Below is a small trained network, with its code and all its weights. Each question gives an input and a class and asks what happens when units are switched off, that is, made to give their printed mean instead of their output.

import numpy as np


def w(rows, s, z=0):
    codes = np.array(rows[::2]) - 128.0
    scale = np.full(codes.shape[1], s)
    scale[-1] = z or s
    return codes * scale


def f(y):
    return np.maximum(y, 0)


def log_softmax(a):
    a = a - a.max(-1, keepdims=True)
    return a - np.log(np.exp(a).sum(-1, keepdims=True))


def net(x, mask):
    res = np.array(x, float).reshape(1, 5) / 4 @ E
    y = f(res @ A[0][:, :-1].T + A[0][:, -1])
    res = res + np.where(mask, y, B[0][:, -1]) @ B[0][:, :-1]
    return log_softmax(res[-1] @ U[:, :-1].T + U[:, -1])


A, B = {}, {}
E = w([
[85,174,82,183,195,186,153,124,177,91],'x0',
[123,87,131,160,69,191,132,102,125,33],'x1',
[122,119,78,97,142,186,181,106,27,126],'x2',
[193,144,67,168,10,121,212,215,156,158],'x3',
[196,194,165,150,118,152,189,47,140,186],'x4',
],0.012)
A[0] = w([
[124,76,155,93,49,126,148,154,80,151,253],'neuron 0',
[162,163,187,90,119,191,153,9,96,152,126],'neuron 1',
[156,140,116,134,95,158,83,126,130,82,138],'neuron 2',
[142,97,99,174,110,196,183,85,128,83,193],'neuron 3',
[117,134,163,128,162,72,75,128,191,127,125],'neuron 4',
[119,120,137,98,157,53,85,179,146,135,198],'neuron 5',
[181,149,115,113,97,80,149,209,121,187,135],'neuron 6',
[121,191,89,128,187,152,106,108,189,106,168],'neuron 7',
[96,194,80,173,160,117,121,152,104,147,124],'neuron 8',
[103,171,51,147,189,187,146,136,121,157,114],'neuron 9',
[182,132,64,122,64,80,129,147,113,204,129],'neuron 10',
],0.011,0.0044)
B[0] = w([
[155,107,99,51,85,106,104,157,113,143,237],'neuron 0',
[222,135,203,62,169,142,67,50,156,202,240],'neuron 1',
[133,102,162,155,85,112,109,135,149,56,169],'neuron 2',
[146,108,97,129,100,234,160,82,183,125,225],'neuron 3',
[65,108,186,170,167,102,74,182,173,133,228],'neuron 4',
[67,116,200,74,105,117,127,191,80,106,235],'neuron 5',
[138,227,161,102,115,95,111,158,64,118,250],'neuron 6',
[94,147,104,188,204,156,87,109,140,113,217],'neuron 7',
[86,147,98,123,178,144,168,137,128,128,177],'neuron 8',
[142,176,139,111,198,180,200,100,70,125,207],'neuron 9',
[129,255,108,105,63,116,125,162,66,156,245],'neuron 10',
],0.0099,0.013)
U = w([
[110,13,76,77,112,99,59,135,34,76,254],'0',
[108,157,60,158,173,174,196,87,113,134,159],'1',
[30,114,186,144,150,46,63,167,161,133,154],'2',
[199,125,169,101,132,119,71,28,145,217,100],'3',
[135,128,92,152,2,185,171,100,198,79,11],'4',
[121,196,110,94,54,49,131,189,71,172,184],'5',
[121,132,96,249,140,98,74,89,196,132,9],'6',
],0.0089,0.0014)

Each question gives the input, the list of numbers given to net, and the class t.
The units are the neurons (one row each of A and B). Each row of codes is followed by its name. A weight is (code - 128) times the scale printed after its matrix; where a second scale follows, it is the last column's (A, B and U).
mask holds one flag per neuron, in row order. A switched-off neuron (its flag False) gives its mean, the last column of its row in B, instead of its output. The means were averaged over made-up inputs and are rounded, as every weight is.
A unit's drop is (log p(t) with every unit on - log p(t) with that unit switched off) / (log p(t) with every unit on - log p(t) with every unit switched off).
The circuit of an input: a set's keep is (log p(t) with only the set's units on - log p(t) with every unit switched off) / (log p(t) with every unit on - log p(t) with every unit switched off). Starting from all 11 units, units are removed one at a time, each time the one whose removal leaves the highest keep (on an exact tie, the one counted first), for as long as the keep stays at least 0.8.
units of the circuit, in order: the units of the circuit, biggest drop first
unit that matters most: the unit with the biggest drop
top k neurons: the k neurons with the biggest drops, biggest first
drop of u: that unit's drop, to one decimal
input [-1,8,6,6,-3], class 4: unit that matters most -> neuron 3
input [8,-8,-8,-3,8], class 2: top 2 neurons -> (neuron 4; neuron 3)
input [-5,0,-5,-2,3], class 2: units of the circuit, in order -> (neuron 4; neuron 3)
input [2,-3,2,-1,-3], class 1: units of the circuit, in order -> (neuron 4; neuron 0; neuron 6)
input [5,-1,-3,-4,3], class 6: top 2 neurons -> (neuron 7; neuron 5)
input [7,8,7,3,-3], class 4: top 2 neurons -> (neuron 3; neuron 2)
input [4,-3,-5,-3,5], class 2: top 2 neurons -> (neuron 4; neuron 3)
input [-6,8,-4,4,5], class 4: top 2 neurons -> (neuron 3; neuron 5)
input [5,-8,8,5,7], class 1: top 2 neurons -> (neuron 9; neuron 8)
input [5,-6,8,4,-5], class 1: drop of neuron 9 -> 0.1
input [-1,-8,-3,-5,3], class 2: drop of neuron 5 -> 0.0
input [3,2,7,-8,1], class 3: drop of neuron 1 -> 5.9
input [-4,3,8,0,1], class 3: drop of neuron 1 -> 0.3
input [6,-6,3,-3,-4], class 1: units of the circuit, in order -> (neuron 9)
